Below is a small trained network, with its code and all its weights. Each question gives an input and a class and asks what happens when units are switched off, that is, made to give their printed mean instead of their output.

import numpy as np


def w(rows, s, z=0):
    codes = np.array(rows[::2]) - 128.0
    scale = np.full(codes.shape[1], s)
    scale[-1] = z or s
    return codes * scale


def norm(h):
    return h / np.sqrt((h * h).mean(-1, keepdims=True) + 1e-5)


def f(y):
    return np.maximum(y, 0)


def log_softmax(a):
    a = a - a.max(-1, keepdims=True)
    return a - np.log(np.exp(a).sum(-1, keepdims=True))


def net(x, mask):
    res = np.array(x, float).reshape(1, 4) / 4 @ E
    u = 0
    for l in range(2):
        y = f(norm(res) @ A[l][:, :-1].T + A[l][:, -1])
        res = res + np.where(mask[u : u + 5], y, B[l][:, -1]) @ B[l][:, :-1]
        u += 5
    return log_softmax(norm(res)[-1] @ U[:, :-1].T + U[:, -1])


A, B = {}, {}
E = w([
[79,212,73,171,128,153,7,164,208,174,75,141],'x0',
[160,123,95,112,132,35,120,198,132,34,125,232],'x1',
[151,106,139,93,180,67,79,183,187,124,77,45],'x2',
[7,212,93,198,45,33,173,84,145,39,146,44],'x3',
],0.0019)
A[0] = w([
[254,70,200,23,113,136,134,128,139,199,81,108,170],'0.n0',
[96,101,191,207,89,177,221,84,103,119,166,73,61],'0.n1',
[91,153,138,182,102,204,213,50,52,89,123,136,8],'0.n2',
[57,210,169,160,93,90,154,73,108,74,248,143,138],'0.n3',
[208,129,166,4,177,187,173,155,181,154,151,122,194],'0.n4',
],0.0025,0.0017)
B[0] = w([
[133,139,61,134,74,162,163,128,125,115,121,95,245],'0.n0',
[106,175,163,184,166,91,114,200,124,95,124,150,213],'0.n1',
[168,112,88,104,159,149,2,138,150,89,88,208,198],'0.n2',
[178,7,82,109,173,113,173,143,186,200,67,127,251],'0.n3',
[107,121,55,135,75,67,142,95,141,121,109,125,233],'0.n4',
],0.0048,0.003)
A[1] = w([
[119,94,153,184,146,136,174,43,72,109,139,179,1],'1.n0',
[89,193,105,181,134,152,91,157,196,119,65,28,91],'1.n1',
[96,254,207,101,239,134,41,171,121,113,140,164,185],'1.n2',
[170,155,139,93,46,173,160,43,68,169,146,107,152],'1.n3',
[167,112,112,100,109,118,130,154,33,83,201,183,56],'1.n4',
],0.0035,0.0012)
B[1] = w([
[145,158,87,164,145,127,65,124,191,93,69,181,160],'1.n0',
[179,110,159,133,61,130,167,187,115,112,97,254,254],'1.n1',
[44,185,253,127,176,193,101,86,46,99,224,71,161],'1.n2',
[114,205,58,82,107,121,157,88,113,121,194,89,189],'1.n3',
[133,137,101,197,64,99,108,186,163,187,44,156,190],'1.n4',
],0.0047,0.0033)
U = w([
[111,150,147,143,235,125,69,81,119,113,179,126,1],'0',
[106,88,207,122,215,72,169,109,134,113,174,43,11],'1',
[168,126,57,157,89,94,135,173,187,129,65,188,197],'2',
[83,198,254,146,133,153,97,154,96,120,175,160,115],'3',
[140,175,70,62,112,165,155,42,68,162,218,47,163],'4',
],0.0073,0.0021)

Each question gives the input, the list of numbers given to net, and the class t.
The units are the neurons (one row each of A and B). Each row of codes is followed by its name. A weight is (code - 128) times the scale printed after its matrix; where a second scale follows, it is the last column's (A, B and U).
mask holds one flag per neuron, layer by layer. A switched-off neuron (its flag False) gives its mean, the last column of its row in B, instead of its output. The means were averaged over made-up inputs and are rounded, as every weight is.
A unit's drop is (log p(t) with every unit on - log p(t) with that unit switched off) / (log p(t) with every unit on - log p(t) with every unit switched off).
The circuit of an input: a set's keep is (log p(t) with only the set's units on - log p(t) with every unit switched off) / (log p(t) with every unit on - log p(t) with every unit switched off). Starting from all 10 units, units are removed one at a time, each time the one whose removal leaves the highest keep (on an exact tie, the one counted first), for as long as the keep stays at least 0.8.
units of the circuit, in order: the units of the circuit, biggest drop first
most important unit: the unit with the biggest drop
top k neurons: the k neurons with the biggest drops, biggest first
top k neurons in layer l: the k neurons of layer l with the biggest drops, biggest first
drop of u: that unit's drop, to one decimal
input [1,-5,-2,-3], class 4: most important unit => 1.n3
input [6,-6,-3,1], class 3: units of the circuit, in order => (0.n4, 0.n0, 1.n2)
input [4,0,4,3], class 3: units of the circuit, in order => (0.n3, 0.n4, 1.n2)
input [5,-2,7,5], class 3: units of the circuit, in order => (0.n3, 0.n4, 1.n2)
input [-6,-5,0,8], class 2: units of the circuit, in order => (0.n2, 0.n3)
input [-3,-7,-6,-1], class 2: top 3 neurons => (0.n1, 0.n2, 1.n0)
input [-8,-8,-4,-1], class 2: units of the circuit, in order => (0.n1, 1.n0)
input [6,7,1,-2], class 3: units of the circuit, in order => (1.n2, 0.n3)
input [4,0,7,4], class 3: top 3 neurons in layer 0 => (0.n3, 0.n4, 0.n0)
input [-5,-8,-3,3], class 0: top 2 neurons => (0.n0, 0.n4)
input [4,-1,-3,-5], class 4: top 3 neurons in layer 0 => (0.n1, 0.n3, 0.n2)
input [1,-8,-1,1], class 3: top 2 neurons in layer 1 => (1.n2, 1.n1)
input [-2,-1,-4,-5], class 4: top 2 neurons => (1.n3, 0.n0)
input [4,6,8,3], class 3: units of the circuit, in order => (0.n3, 1.n2, 0.n4)
input [7,1,-1,-3], class 3: units of the circuit, in order => (1.n2, 0.n3)
input [-8,-5,6,-1], class 4: most important unit => 0.n0
input [-7,6,3,5], class 1: units of the circuit, in order => (1.n1, 0.n2)
input [0,-4,0,-2], class 4: units of the circuit, in order => (1.n3, 0.n3)
input [-7,-3,-3,8], class 2: top 4 neurons => (0.n2, 1.n0, 1.n2, 0.n3)
input [-1,-8,-2,0], class 3: most important unit => 0.n1
input [4,7,5,4], class 3: top 2 neurons in layer 1 => (1.n2, 1.n4)
input [-2,-4,-3,-4], class 4: top 3 neurons => (1.n3, 0.n0, 1.n1)
input [-7,2,8,5], class 1: top 2 neurons in layer 1 => (1.n1, 1.n4)
input [-8,-4,-5,2], class 2: drop of 1.n2 => 0.0
input [-8,-6,5,-2], class 4: drop of 0.n3 => 0.1
input [7,-2,6,2], class 3: drop of 1.n2 => 0.5
input [-7,-7,2,8], class 2: drop of 0.n4 => -0.2
input [7,3,2,2], class 3: most important unit => 1.n2
